[ 45   3  17  15  12  -2  14   4 -42   0  -6   8   3  13  -9  -5  -6 -27
  -1  -2  -8   5   7  -2   4  24 -14  -3  13  -3  -3 -21   3  12] : R P
[ 14   0  18 -24   0   0   7  14  -7  -2 -63   5  -9 -16   0   2   2  26
  25 -10  -3  -2   9   5   7  20 -32   6 -11 -22  -2   7 -42  34] : V H
[ 48   0   8   1  10  -6  11  -4 -55  -5  -5  23  15  28  12   7 -17  -7
   1 -14 -12  13  10  -6   6  46 -19  -1 -10  -5   6  -7 -12  12] : R D
[  2  11   8  -6  28  -2   0   7 -22   1 -11  18 -18 -21 -11  -6  23  36
   4 -35 -14   9   6  24   4  42 -30   8 -30  -7  21  51 -21  16] : Q A
[  1   4  -3   8  -8  10   6  11 -11   2  21  16  16  36   6  -1 -17   5
  -6   1 -15  14   2  10   0 -12 -17 -15 -23 -11  -4   9 -10 -29] : R D
[ -3  -5  17 -21   9   0   1   6  -7 -13 -23  -1  -7 -20   2  16  15  26
  17  -9   0   0  -1  -1   5  19  -9  15   2  -4  -6  -8 -11  23] : V Y
[ 23  19  -3  17  20  16  12  -6 -39   7  -3   6   3 -21   0  -1   9  -8
  -1 -16 -12  15  16  -1   1  42  -6  -2  -4   3   7   4  -1  12] : R P
[  1  -1   2  -1  23 -22  39  11 -29  -1 -44  16 -38 -47  -1   1  28  21
  21 -31 -16   6  24  54   8  82 -37  23 -46  17  18  54 -26  46] : Q A
[-21  -1   3  22 -23   4  10  14  12   7   4  13  22  22   3 -11 -19 -42
  21   8   4  17   5  20  11   4 -23  -6 -49 -19  29   6   2   0] : R P
[  1   9   9 -25   2   7  11  -1 -26   0 -25  12 -19   5 -10 -11  -4  30
  11   9  -6  -1   7   0 -11  12  -4  25  20 -11  -6  13 -13  23] : V X
[-25  20  31 -30  11  25 -16  -7 -27  -8 -15  -7  -2   8 -25 -28 -38  62
  -5  -9  -3   5  11 -12   4  16  19   0  61   5 -25  -8 -32  -4] : Q W
[ -1   7  12 -20  22   5   7  -5 -20  -1 -30   3 -19 -27 -19 -15  -2  26
  13  -6  -9   8   3  -1   3  33  -7  11   5  11   7  31 -27  38] : Q W
[ -2  14  35  -1  22  20   8  -2 -35   6  -4  -3  21  11  -4 -15 -33  15
  18 -11   4   9  10   0  14   4   3  32  29   2 -12 -23 -21 -11] : R P
[  3  16  14   9  37  -6  14   2 -44   0   0  11  19  -4  13  -8 -14  -7
  -6 -19 -14  14  26  10  -6  54 -11  21 -18   2   2  -4  -6  -1] : R P
[-36 -23   9 -15 -54  18  10  22  39   6  -6  22 -15  19  18   9  -9  16
  29  -1   3  -8 -10   4   3  -8 -12   1 -43 -13   8  -7 -11  14] : V Y
[ 49   1  14 -13  47 -22  31  18 -46  -1 -40  23 -37 -46   4 -12  31  28
   7 -32 -20  -7   4   1  -5  82 -37   7 -21  12  17  43 -14  39] : Q W
[ 37   9   4  10 -21   3  34  15 -55   6   2   4   3  16 -11 -17 -24  -2
  13   3  -2  10  11   9   6  38 -29  -5  18   3  18 -17  12  -7] : R K
[ 60  32 -11  11  13 -22   2  -8 -65   1   5  11  -6  12  -3  -2  11 -14
  -5   5 -11   4  10   5   0  42 -14  -6  -1   6   9   7   1   9] : R P
[-22 -20   6  -8   6   5  -6   3   7 -16 -11  20  12 -17   2   2  10  53
   2 -23  -4  -2  12  10  -3  25 -20  -2 -37  -8   1   7 -19  -2] : Q W
[ 39   8  18 -23  30  -4  19   6 -41  -6 -35 -11 -16 -12 -21  -9  -1  31
   9  -9 -12  -1   9  -6   4  40 -15   2  29   0  -8  13 -16  25] : V X
[-31   7  11  -7   1   4   6   9  -4   0 -14  10 -16  -6   2  -7  -2  36
  18 -16 -18  -3  26  14   1  68 -19   6 -14   1  17  55 -19  23] : Q W
[ -4 -10  18 -23  12   6   0  10  -3   0 -38   9 -34 -15  -8  -3  20  36
   9 -13  -3 -10   3  -5 -21  27 -14  10  -1  12  -3  24 -12  25] : V H
[-54  -3  26 -10  26  -8   4  -2   8   9 -22  -8   2 -21  -2  -9 -21  11
  20 -13   8   7   8   6   2  10  12  18   1  -3  -6  -2  -7   5] : Q W
[-38 -13   9 -34 -37  44 -12  -3  35 -24   8 -17  21  47   9  -5 -50  27
  19  39  10 -10 -13  -6  14 -77   8   0  44 -28 -47 -56 -10 -12] : V Y
[ 17  -8   2   8  -9  -2   8   3 -37   2  12   6   8  12  -4  -9 -20   1
   5  -1  -5  11   9 -10   6  36 -17   7   9  -4   0 -13  -5   4] : R K
[ -8  -9  16 -11  -8   1   7  10  16  -4 -31   9   5 -17   3   4   5  13
  25  -4  -5  -7  -1  12  -2   0 -24  13 -32   2  11   7  -7  24] : V H
[ 11  -7  32 -13  28 -15  -3   6 -14  -4 -38  12  -7 -23   7   5  26  24
   6 -25   0 -13   9   1   0  58 -25  10 -25  10  -2  26  -4  33] : Q S

[  8 -10   5  10   4  -3  24   7   7  -4   8  -5  -8   5   0   7 -13 -20
  21 -15  17  -8   3   4 -22   4  -5  -8 -16   5  12   6   1   6] : Z535 F
[ 11  25   0   5  11 -13  -5  21  11  13  -2   3   2  10   3   8  -6   1
  25 -43   6   4   7   2  11  59  -8  30   8  14  -7  11 -16  10] : Z412 L
[  8 -17  -5  10   5  -5  23  -5   4   4   0  -2  -2  -2  -1   6  -4 -16
  -7 -31  20  -8 -13   8  -8   1   3 -11 -36   4  19 -11   1   4] : Z535 F
[ 10   5   5  23   5 -16  -9 -19   0   2  -6   5   7 -10  -1   0   0   0
 -16 -49   5   5  -6   6  14  13  15 -44 -31  10  -4 -11  23   9] : Z412 T
[ 12   6 -11  10  10 -11  14  15  14  -2  -4  -4  -3   6  -2  11  -7 -13
  23 -32  24   0   0   9 -34  30 -20   5 -28   5   1  15  -7  20] : Z535 F
[ 15 -19  -5  17  -5 -12  13  -8   9  -9  -4   5  -4  -7  -5  -1 -10 -11
   0 -12  19 -17   0   4 -31  -8 -18  10 -57  -8  14 -16  -7  10] : Z535 F
[ 14  -8 -10  30   4  -8  17  -2   8  -5  -8  -4   3  -1  -6  14  -6 -15
  33 -45  22  -8  -1   0 -14  21 -13  -6 -55  -6 -15  -2  11  11] : Z535 F
[ -1  23 -20   7   9 -12  10 -13   1  13 -11   8  10  -7  -6   1   0  18
   2 -35  -1   8   7  14  37  -3   0 -25   7  -4 -23  -2   2  16] : Z412 T
[ 24 -10  13  17  11 -19  22   4  13   2   0   3  -2   0  -1  10 -13 -12
   7 -43  28 -14  -3  10 -14  41 -11  23 -41   6  14  -8 -12   7] : Z535 F
[  8  22 -17  -3   2  -8  26  15  11   5   1  -4  -3   7   2  -6 -12 -11
  26 -24  20  -4   9   6  -8   0  -7  -2   3   1   2  13 -13  14] : Z535 E
[  9  -2  -9  -8  20   6  38  29  14  11   7  -6  -2  14   0  18 -10 -19
  26 -29  21   5   0  10 -21  42 -12  23  11  10   7  26 -23  13] : Z535 F
